Here is a tiny trained network, its code and every weight. The questions are about switching its units off for an input and a class, where a switched-off unit gives its printed mean instead of its output.

import numpy as np


def w(rows, s, z=0):
    codes = np.array(rows[::2]) - 128.0
    scale = np.full(codes.shape[1], s)
    scale[-1] = z or s
    return codes * scale


def norm(h):
    return h / np.sqrt((h * h).mean(-1, keepdims=True) + 1e-5)


def f(y):
    return np.maximum(y, 0)


def log_softmax(a):
    a = a - a.max(-1, keepdims=True)
    return a - np.log(np.exp(a).sum(-1, keepdims=True))


def net(x, mask):
    res = np.array(x, float).reshape(1, 5) / 4 @ E
    u = 0
    for l in range(3):
        y = f(norm(res) @ A[l][:, :-1].T + A[l][:, -1])
        res = res + np.where(mask[u : u + 12], y, B[l][:, -1]) @ B[l][:, :-1]
        u += 12
    return log_softmax(norm(res)[-1] @ U[:, :-1].T + U[:, -1])


A, B = {}, {}
E = w([
[130,129,130,127,131],'x0',
[122,220,248,241,88],'x1',
[15,4,178,130,184],'x2',
[132,128,129,127,130],'x3',
[93,171,84,231,246],'x4',
],0.0041)
A[0] = w([
[52,82,213,124,139,58],'0.n0',
[160,199,59,53,119,40],'0.n1',
[145,99,81,76,107,110],'0.n2',
[136,34,106,157,134,46],'0.n3',
[142,110,190,46,58,229],'0.n4',
[175,158,11,66,150,59],'0.n5',
[84,2,125,145,145,119],'0.n6',
[90,124,145,138,174,14],'0.n7',
[165,203,217,106,202,152],'0.n8',
[106,139,56,100,166,3],'0.n9',
[190,50,176,111,48,95],'0.n10',
[107,82,193,174,141,28],'0.n11',
],0.0072,0.0032)
B[0] = w([
[117,75,191,162,155,210],'0.n0',
[117,47,104,145,93,188],'0.n1',
[180,82,147,72,72,184],'0.n2',
[130,205,61,58,103,160],'0.n3',
[148,105,189,115,40,254],'0.n4',
[159,32,155,217,105,212],'0.n5',
[101,162,152,94,171,231],'0.n6',
[38,98,155,175,150,148],'0.n7',
[80,134,95,126,62,205],'0.n8',
[138,176,121,181,203,156],'0.n9',
[24,149,2,217,179,201],'0.n10',
[90,134,168,201,105,176],'0.n11',
],0.0056,0.0048)
A[1] = w([
[139,201,122,131,181,18],'1.n0',
[123,126,121,2,158,2],'1.n1',
[86,101,176,59,188,121],'1.n2',
[146,141,75,196,149,35],'1.n3',
[145,60,194,110,185,225],'1.n4',
[108,122,147,146,148,103],'1.n5',
[93,191,146,167,131,157],'1.n6',
[110,132,104,143,120,98],'1.n7',
[105,155,89,83,205,17],'1.n8',
[111,56,141,114,104,140],'1.n9',
[129,113,148,95,73,103],'1.n10',
[193,109,51,140,188,3],'1.n11',
],0.0089,0.0026)
B[1] = w([
[189,160,70,148,117,149],'1.n0',
[44,112,253,160,148,169],'1.n1',
[149,146,123,79,145,222],'1.n2',
[183,106,177,218,162,184],'1.n3',
[159,202,77,98,57,251],'1.n4',
[132,88,98,172,130,178],'1.n5',
[197,119,64,108,117,254],'1.n6',
[171,125,133,168,125,144],'1.n7',
[125,120,6,95,113,162],'1.n8',
[254,122,96,115,158,242],'1.n9',
[124,165,96,85,128,205],'1.n10',
[63,52,146,220,153,178],'1.n11',
],0.0066,0.0041)
A[2] = w([
[77,40,165,194,116,77],'2.n0',
[128,76,254,48,97,79],'2.n1',
[115,238,121,197,177,120],'2.n2',
[123,115,32,140,216,107],'2.n3',
[160,154,155,77,141,33],'2.n4',
[73,102,61,85,152,109],'2.n5',
[109,175,231,111,39,64],'2.n6',
[126,168,127,186,194,135],'2.n7',
[149,104,133,71,145,4],'2.n8',
[69,210,131,216,157,155],'2.n9',
[183,147,137,44,67,152],'2.n10',
[119,96,179,93,75,90],'2.n11',
],0.0085,0.0026)
B[2] = w([
[104,89,171,159,255,213],'2.n0',
[99,61,137,223,146,194],'2.n1',
[155,49,148,58,86,220],'2.n2',
[95,204,99,185,154,210],'2.n3',
[105,55,167,76,123,141],'2.n4',
[121,219,106,81,124,178],'2.n5',
[117,175,44,226,173,222],'2.n6',
[113,99,177,68,70,206],'2.n7',
[86,159,164,134,117,151],'2.n8',
[114,107,147,7,133,238],'2.n9',
[85,168,198,103,152,253],'2.n10',
[167,104,135,140,210,189],'2.n11',
],0.0077,0.0049)
U = w([
[224,95,108,78,46,148],'0',
[133,70,118,248,194,253],'1',
[54,80,217,65,177,127],'2',
[58,218,35,99,197,7],'3',
[111,250,116,196,71,50],'4',
],0.022,0.0031)

Each question gives the input, the list of numbers given to net, and the class t.
The units are the neurons (one row each of A and B). Each row of codes is followed by its name. A weight is (code - 128) times the scale printed after its matrix; where a second scale follows, it is the last column's (A, B and U).
mask holds one flag per neuron, layer by layer. A switched-off neuron (its flag False) gives its mean, the last column of its row in B, instead of its output. The means were averaged over made-up inputs and are rounded, as every weight is.
A unit's drop is (log p(t) with every unit on - log p(t) with that unit switched off) / (log p(t) with every unit on - log p(t) with every unit switched off).
The circuit of an input: a set's keep is (log p(t) with only the set's units on - log p(t) with every unit switched off) / (log p(t) with every unit on - log p(t) with every unit switched off). Starting from the 12 units with the biggest drops (on a tie, the unit counted first), units are removed one at a time, each time the one whose removal leaves the highest keep (on an exact tie, the one counted first), for as long as the keep stays at least 0.8.
units of the circuit, in order: the units of the circuit, biggest drop first
unit that matters most: the unit with the biggest drop
k most important neurons: the k neurons with the biggest drops, biggest first
k most important neurons of layer l: the k neurons of layer l with the biggest drops, biggest first
drop of u: that unit's drop, to one decimal
input [3,6,2,-6,2], class 2: units of the circuit, in order	[2.n9]
input [8,7,-8,0,1], class 0: units of the circuit, in order	[2.n2, 2.n3]
input [-6,-3,1,4,-6], class 2: 2 most important neurons	[2.n10, 1.n6]
input [-1,4,0,-8,1], class 0: 2 most important neurons	[0.n4, 1.n6]
input [-5,5,1,-1,2], class 2: 3 most important neurons	[1.n4, 0.n4, 1.n9]
input [6,1,3,1,8], class 2: 2 most important neurons	[2.n2, 2.n7]
input [6,1,8,-7,6], class 2: 4 most important neurons of layer 2	[2.n7, 2.n6, 2.n2, 2.n9]
input [-4,2,-1,8,-5], class 4: 2 most important neurons	[0.n4, 0.n10]
input [1,-8,2,8,1], class 3: 2 most important neurons of layer 0	[0.n4, 0.n9]
input [-2,-5,1,-4,-7], class 2: 2 most important neurons of layer 1	[1.n1, 1.n6]
input [8,-8,2,6,-7], class 2: 2 most important neurons	[1.n1, 2.n10]
input [5,-6,-5,1,2], class 1: drop of 1.n11	0.1
input [-1,1,-6,-2,-3], class 4: drop of 1.n6	0.4
input [2,7,-8,5,3], class 0: unit that matters most	2.n2
input [-4,4,2,6,2], class 2: drop of 0.n4	0.6
